Here is a tiny trained network, its code and every weight. The questions are about switching its units off for an input and a class, where a switched-off unit gives its printed mean instead of its output.

import numpy as np


def w(rows, s, z=0):
    codes = np.array(rows[::2]) - 128.0
    scale = np.full(codes.shape[1], s)
    scale[-1] = z or s
    return codes * scale


def f(y):
    return np.maximum(y, 0)


def log_softmax(a):
    a = a - a.max(-1, keepdims=True)
    return a - np.log(np.exp(a).sum(-1, keepdims=True))


def net(x, mask):
    res = np.array(x, float).reshape(1, 8) / 4 @ E
    y = f(res @ A[0][:, :-1].T + A[0][:, -1])
    res = res + np.where(mask, y, B[0][:, -1]) @ B[0][:, :-1]
    return log_softmax(res[-1] @ U[:, :-1].T + U[:, -1])


A, B = {}, {}
E = w([
[124,125,131,128,125,131,129],'x0',
[142,192,236,50,150,128,61],'x1',
[108,145,136,137,109,131,130],'x2',
[131,106,153,123,117,121,145],'x3',
[90,54,175,214,201,123,49],'x4',
[100,114,132,91,208,100,172],'x5',
[127,124,131,127,120,128,124],'x6',
[108,105,122,113,151,254,148],'x7',
],0.0072)
A[0] = w([
[190,189,91,92,94,110,172,112],'neuron 0',
[73,49,85,136,76,118,140,149],'neuron 1',
[112,137,153,139,159,131,86,103],'neuron 2',
[120,103,123,181,162,80,53,127],'neuron 3',
[95,92,152,213,184,126,82,84],'neuron 4',
[99,116,118,98,130,3,134,193],'neuron 5',
[91,82,153,219,178,123,47,70],'neuron 6',
[106,114,35,211,136,86,210,69],'neuron 7',
[172,162,103,164,116,28,87,121],'neuron 8',
[166,109,118,121,172,127,124,252],'neuron 9',
[187,111,139,150,60,197,90,152],'neuron 10',
[183,176,231,110,147,103,70,107],'neuron 11',
[217,141,125,174,73,145,79,150],'neuron 12',
[126,179,196,81,128,122,82,107],'neuron 13',
[152,110,155,107,184,124,177,236],'neuron 14',
[95,126,89,199,113,104,167,95],'neuron 15',
[110,200,188,68,129,139,87,115],'neuron 16',
[103,98,115,81,185,203,155,199],'neuron 17',
[150,122,126,119,129,9,131,165],'neuron 18',
[118,176,205,70,152,152,93,97],'neuron 19',
[120,127,108,190,130,129,167,94],'neuron 20',
[97,71,178,210,183,136,64,72],'neuron 21',
],0.0067,0.0021)
B[0] = w([
[77,216,139,7,27,140,172,234],'neuron 0',
[137,70,74,172,151,95,87,209],'neuron 1',
[191,107,101,75,136,116,171,174],'neuron 2',
[73,190,145,48,64,123,163,226],'neuron 3',
[140,146,128,36,40,94,199,235],'neuron 4',
[62,160,168,178,127,217,67,241],'neuron 5',
[155,196,119,47,36,141,202,254],'neuron 6',
[203,78,92,137,177,111,70,254],'neuron 7',
[79,112,161,156,117,188,38,231],'neuron 8',
[80,191,208,156,76,186,143,185],'neuron 9',
[72,164,205,221,165,169,134,204],'neuron 10',
[147,79,87,137,171,71,107,244],'neuron 11',
[109,202,210,224,160,120,160,204],'neuron 12',
[187,55,21,171,124,85,70,221],'neuron 13',
[104,150,154,214,155,131,108,190],'neuron 14',
[157,61,63,123,170,124,127,202],'neuron 15',
[175,66,65,148,170,76,115,229],'neuron 16',
[16,195,219,196,134,231,45,210],'neuron 17',
[29,171,202,144,135,203,58,237],'neuron 18',
[211,63,69,141,202,82,83,224],'neuron 19',
[171,70,66,109,175,50,94,176],'neuron 20',
[143,152,108,52,2,105,240,253],'neuron 21',
],0.0049,0.0045)
U = w([
[135,187,113,9,38,106,215,74],'0',
[7,154,175,191,127,164,55,179],'1',
[255,29,45,158,179,74,101,9],'2',
[85,197,192,222,145,120,147,243],'3',
],0.0068,0.0015)

Each question gives the input, the list of numbers given to net, and the class t.
The units are the neurons (one row each of A and B). Each row of codes is followed by its name. A weight is (code - 128) times the scale printed after its matrix; where a second scale follows, it is the last column's (A, B and U).
mask holds one flag per neuron, in row order. A switched-off neuron (its flag False) gives its mean, the last column of its row in B, instead of its output. The means were averaged over made-up inputs and are rounded, as every weight is.
A unit's drop is (log p(t) with every unit on - log p(t) with that unit switched off) / (log p(t) with every unit on - log p(t) with every unit switched off).
The circuit of an input: a set's keep is (log p(t) with only the set's units on - log p(t) with every unit switched off) / (log p(t) with every unit on - log p(t) with every unit switched off). Starting from the 12 units with the biggest drops (on a tie, the unit counted first), units are removed one at a time, each time the one whose removal leaves the highest keep (on an exact tie, the one counted first), for as long as the keep stays at least 0.8.
circuit, biggest first: the units of the circuit, biggest drop first
unit that matters most: the unit with the biggest drop
k most important neurons: the k neurons with the biggest drops, biggest first
drop of u: that unit's drop, to one decimal
input [0,7,-7,-4,-5,7,4,4], class 2: unit that matters most => neuron 19
input [0,1,1,5,-6,7,-8,-6], class 3: circuit, biggest first => neuron 5; neuron 21
input [-3,8,8,2,8,-2,-4,6], class 0: 3 most important neurons => neuron 21; neuron 6; neuron 4
input [-8,7,-7,2,-5,4,-1,-7], class 1: circuit, biggest first => neuron 18; neuron 5
input [4,-7,1,6,-2,0,3,-8], class 1: 3 most important neurons => neuron 18; neuron 5; neuron 8
input [7,-8,6,5,8,8,6,8], class 0: circuit, biggest first => neuron 21; neuron 4
input [-7,5,0,3,8,-2,-2,-6], class 0: circuit, biggest first => neuron 21; neuron 6
input [5,7,2,8,-6,-8,4,7], class 3: circuit, biggest first => neuron 10; neuron 12
input [0,-3,5,7,-7,-1,7,8], class 1: circuit, biggest first => neuron 17; neuron 21
input [-6,-7,-5,-3,8,-8,-8,-7], class 0: circuit, biggest first => neuron 6; neuron 21
input [1,7,-8,0,-6,-6,0,-5], class 2: circuit, biggest first => neuron 13; neuron 16
input [-5,-4,6,4,-7,8,-1,-1], class 3: circuit, biggest first => neuron 21; neuron 6
input [7,-8,1,-2,-7,-4,-6,-5], class 2: 2 most important neurons => neuron 7; neuron 15
input [6,7,4,1,-5,5,-6,8], class 1: circuit, biggest first => neuron 17
input [-4,-6,-8,6,0,3,-2,-6], class 1: 2 most important neurons => neuron 18; neuron 5
input [2,-1,-4,3,-4,-6,5,-8], class 1: 2 most important neurons => neuron 8; neuron 18
input [-8,-6,-4,8,6,-6,-8,6], class 0: drop of neuron 18 => 0.1
input [6,3,-4,5,-4,-6,-8,7], class 1: drop of neuron 5 => -0.1
input [1,1,0,-2,-5,6,-8,-5], class 3: drop of neuron 9 => 0.0
input [-2,-5,7,-5,2,1,-7,-1], class 2: unit that matters most => neuron 7
